Small tables with named rows and columns. After each table, cells are looked up by row and column.

Sevufi =
           Nad  Gemubir  Vomedif   Dafo   Vefo
Ger      12931    25238    45087  13798  12758
Pivu     25115    16253    25621  11749  14120
Vedaga   15941    13306    22901  17860  13134
Sed      14066    19128    37613  12306  13780
Ruri     41851    11717    11896  29439  58760
Lam      12868    28867    44826  18639  12662
Lin      13397    13216    47470  16043  14316
Vazo     54296    13131    13632  32942  31164
Des      13011    18282    12824  16409  51287
Vovak    28455    80584    30600  35782  11890
Vogavam  53872    48575    15351  33037  12286

What is the Vomedif of Ruri in Sevufi? 11896
What is the Dafo of Vazo in Sevufi? 32942
What is the Gemubir of Vedaga in Sevufi? 13306
What is the Nad of Sed in Sevufi? 14066
What is the Vefo of Ruri in Sevufi? 58760
What is the Dafo of Ruri in Sevufi? 29439
What is the Vomedif of Sed in Sevufi? 37613
What is the Vomedif of Vazo in Sevufi? 13632
What is the Gemubir of Ger in Sevufi? 25238
What is the Vomedif of Lin in Sevufi? 47470
What is the Nad of Pivu in Sevufi? 25115
What is the Nad of Vazo in Sevufi? 54296
What is the Dafo of Sed in Sevufi? 12306
What is the Gemubir of Vogavam in Sevufi? 48575
What is the Vefo of Vedaga in Sevufi? 13134
What is the Vefo of Lin in Sevufi? 14316
What is the Nad of Ruri in Sevufi? 41851
What is the Dafo of Vovak in Sevufi? 35782
Which row has the largest Nad? Vazo

Lub:
           Tiso     Duz    Fimi  Pileta   Madet   Toteb  Maline   Gafud    Non
Zimo     -0.273  -0.043   0.525   0.637   0.096   0.020   0.305   0.501  0.057
Dato     -0.230  -0.353   0.307  -0.465   0.514   0.618   0.061   0.026  0.858
Gof       0.521   0.250  -0.088  -0.216   0.441  -0.157   0.329   0.167  0.178
Bafa      0.869   0.309   0.124  -0.502   0.149   0.449  -0.119   0.407  0.455
Povilu    0.479   0.274   0.084   0.075   0.313   0.204   0.242   0.014  0.292
Fiz       0.145   0.153   0.150   0.257   0.216   0.249   0.177   0.219  0.173
Luzetu    0.070   0.608  -0.033   0.214   0.398  -0.104  -0.054   0.352  0.043
Debinem   0.734  -0.262  -0.023   0.193  -0.015  -0.229   0.050  -0.211  0.516
Zorik     0.299   0.646   0.143   0.327   0.511   0.515   0.550  -0.152  0.140
Rad      -0.036  -0.016  -0.441   0.374  -0.015  -0.215  -0.143  -0.092  0.015
Bor      -0.087   0.194   0.406   0.538   0.142   0.500  -0.283   0.321  0.398
Dep       0.083   0.148   0.249  -0.006   0.247   0.207   0.221   0.174  0.300
Tas      -0.245   0.033   0.067   0.168   0.530   0.238   0.180   0.249  0.275

Fimi of Bafa = 0.124
Toteb of Bor = 0.500
Non of Dato = 0.858
Pileta of Tas = 0.168
Duz of Zimo = -0.043
Gafud of Rad = -0.092
Madet of Zorik = 0.511
Toteb of Rad = -0.215
Tiso of Zorik = 0.299
Duz of Bor = 0.194
Gafud of Dato = 0.026
Toteb of Zimo = 0.020
Toteb of Povilu = 0.204
Fimi of Debinem = -0.023
Gafud of Bafa = 0.407
Non of Luzetu = 0.043
Pileta of Luzetu = 0.214
Tiso of Dato = -0.230
Toteb of Debinem = -0.229
Pileta of Zorik = 0.327
Which row has the largest Fimi? Zimo

Nud =
        Lag  Zad  Fotara  Gegifa  Popad
Fovov   135  105     156      94    136
Tabamo  163  179      77     192     33
Gubi     85   69     176      66    147
Zizev   139  187      65     126    161
Kat     179  143     121     132     94
Kimure   84   69     176      66    148
Pofu    128  178      64     187    100

Popad of Kimure is 148
Zad of Tabamo is 179
Zad of Gubi is 69
Popad of Zizev is 161
Lag of Pofu is 128
Popad of Tabamo is 33
Fotara of Kimure is 176
Gegifa of Gubi is 66
Fotara of Kat is 121
Zad of Kat is 143
Zad of Pofu is 178
Gegifa of Tabamo is 192
Zad of Zizev is 187
Lag of Gubi is 85
Lag of Kat is 179
Row with the largest Lag: Kat

Tese =
         Bav  Dubunol   Sutan  Tinaviv     Zun  Lobame    Lese   Deret     Das    Sozi
Sapu    4546   -10212  -12575    11397   -3055    1919   -9068     989   -8022    7275
Ririp  39531   -53038   51357    77762  -20442   35257  -15269  -32559   -5380  -48279
Gike   42713   -70540   41842    85725  -55079   46220  -33845   11492  -12219   16684
Metov  40970   -50109   49365    69734  -50437   46510  -19053  -29377   -4188  -58018
Kup    34859   -55688   56618    41306  -55429   44359  -21813   10232  -10565     749

Deret of Metov is -29377
Zun of Kup is -55429
Bav of Metov is 40970
Bav of Kup is 34859
Deret of Ririp is -32559
Sutan of Kup is 56618
Bav of Ririp is 39531
Deret of Kup is 10232
Bav of Gike is 42713
Dubunol of Gike is -70540
Dubunol of Ririp is -53038
Das of Metov is -4188
Tinaviv of Kup is 41306
Lese of Kup is -21813
Lese of Sapu is -9068
Sozi of Kup is 749
Zun of Ririp is -20442

Pav =
|  | Doke | Kap |
|---|---|---|
| Zefufup | 223 | 212 |
| Vedu | 194 | 57 |
| Bunuve | 206 | 193 |
| Togevo | 137 | 218 |
| Kiged | 162 | 127 |

Zefufup, Doke -> 223
Bunuve, Kap -> 193
Togevo, Kap -> 218
Vedu, Kap -> 57
Togevo, Doke -> 137
Kiged, Kap -> 127
Bunuve, Doke -> 206
Zefufup, Kap -> 212
Vedu, Doke -> 194
Kiged, Doke -> 162

Zelu:
	Gafig	Dobeb	Vuvol
Rula	64	89	29
Tak	18	29	58
Zis	71	30	61
Pupifi	87	26	62
Razite	74	53	80

Gafig of Zis: 71
Vuvol of Zis: 61
Vuvol of Tak: 58
Gafig of Tak: 18
Dobeb of Zis: 30
Gafig of Rula: 64
Gafig of Pupifi: 87
Dobeb of Razite: 53
Dobeb of Pupifi: 26
Dobeb of Tak: 29
Vuvol of Razite: 80
Gafig of Razite: 74
Vuvol of Pupifi: 62
Dobeb of Rula: 89
Vuvol of Rula: 29
Row with the largest Dobeb: Rula

Table Mor
|  | Kef | Relu |
|---|---|---|
| Tozuvun | 0.0 | 7.2 |
| Neru | -6.2 | 4.1 |
| Vin | 2.3 | 7.4 |
| Sas | 4.7 | 9.0 |
| Zuf | 5.2 | 6.6 |
| Rorame | 1.0 | 7.4 |
| Koberag | 8.1 | 8.3 |
| Bep | -4.1 | 8.1 |
| Zop | 6.0 | 8.0 |
| Ronev | 9.3 | -5.1 |
| Pil | 1.6 | -1.1 |

What is the Kef of Zop in Mor? 6.0
What is the Relu of Zuf in Mor? 6.6
What is the Relu of Vin in Mor? 7.4
What is the Relu of Bep in Mor? 8.1
What is the Kef of Neru in Mor? -6.2
What is the Relu of Koberag in Mor? 8.3
What is the Relu of Sas in Mor? 9.0
What is the Relu of Pil in Mor? -1.1
What is the Kef of Pil in Mor? 1.6
What is the Relu of Ronev in Mor? -5.1
What is the Kef of Sas in Mor? 4.7
What is the Relu of Rorame in Mor? 7.4
What is the Kef of Koberag in Mor? 8.1
What is the Relu of Neru in Mor? 4.1
What is the Kef of Bep in Mor? -4.1
What is the Relu of Zop in Mor? 8.0
What is the Kef of Rorame in Mor? 1.0
Which row has the largest Kef? Ronev

Ges =
columns: Nopegol, Gokiri, Ginonud, Ler, Gaf, Pakon, Bozi, Zaluvig, Nak, Pitil
Gilim: [24.7, 80.1, 36.8, 23.9, 30.2, 28.8, 29.2, 42.5, 26.4, 18.1]
Rinul: [24.4, 47.9, 64.1, 38.7, 44.4, 36.9, 16.3, 13.7, 45.8, 29.6]
Tid: [24.4, 40.5, 29.0, 72.3, 32.7, 38.6, 48.5, 34.8, 36.4, 27.3]
Faf: [25.4, 27.6, 43.3, 33.4, 51.7, 21.1, 32.8, 40.7, 38.5, 42.6]
Rorugul: [37.9, 19.9, 37.1, 40.7, 18.0, 42.4, 22.4, 33.8, 29.7, 27.4]
Vaz: [25.2, 31.8, 25.8, 48.1, 43.6, 27.7, 79.8, 19.9, 30.6, 26.2]
Dabevis: [42.2, 47.2, 22.9, 25.0, 39.3, 27.0, 22.9, 81.4, 31.4, 22.3]
Lozot: [38.3, 18.4, 51.4, 27.9, 45.3, 29.8, 33.0, 32.6, 37.2, 32.2]
Zif: [18.5, 18.3, 22.9, 42.8, 37.8, 22.2, 25.9, 29.4, 35.5, 55.2]
Voba: [26.2, 48.5, 36.6, 17.8, 45.4, 23.1, 42.7, 28.2, 33.3, 29.0]

Gilim, Pitil: 18.1
Zif, Zaluvig: 29.4
Gilim, Ler: 23.9
Voba, Ler: 17.8
Dabevis, Ginonud: 22.9
Voba, Zaluvig: 28.2
Zif, Ler: 42.8
Faf, Nak: 38.5
Zif, Gokiri: 18.3
Rinul, Nopegol: 24.4
Rorugul, Ler: 40.7
Tid, Ler: 72.3
Tid, Pitil: 27.3
Tid, Pakon: 38.6
Row with the largest Pakon: Rorugul

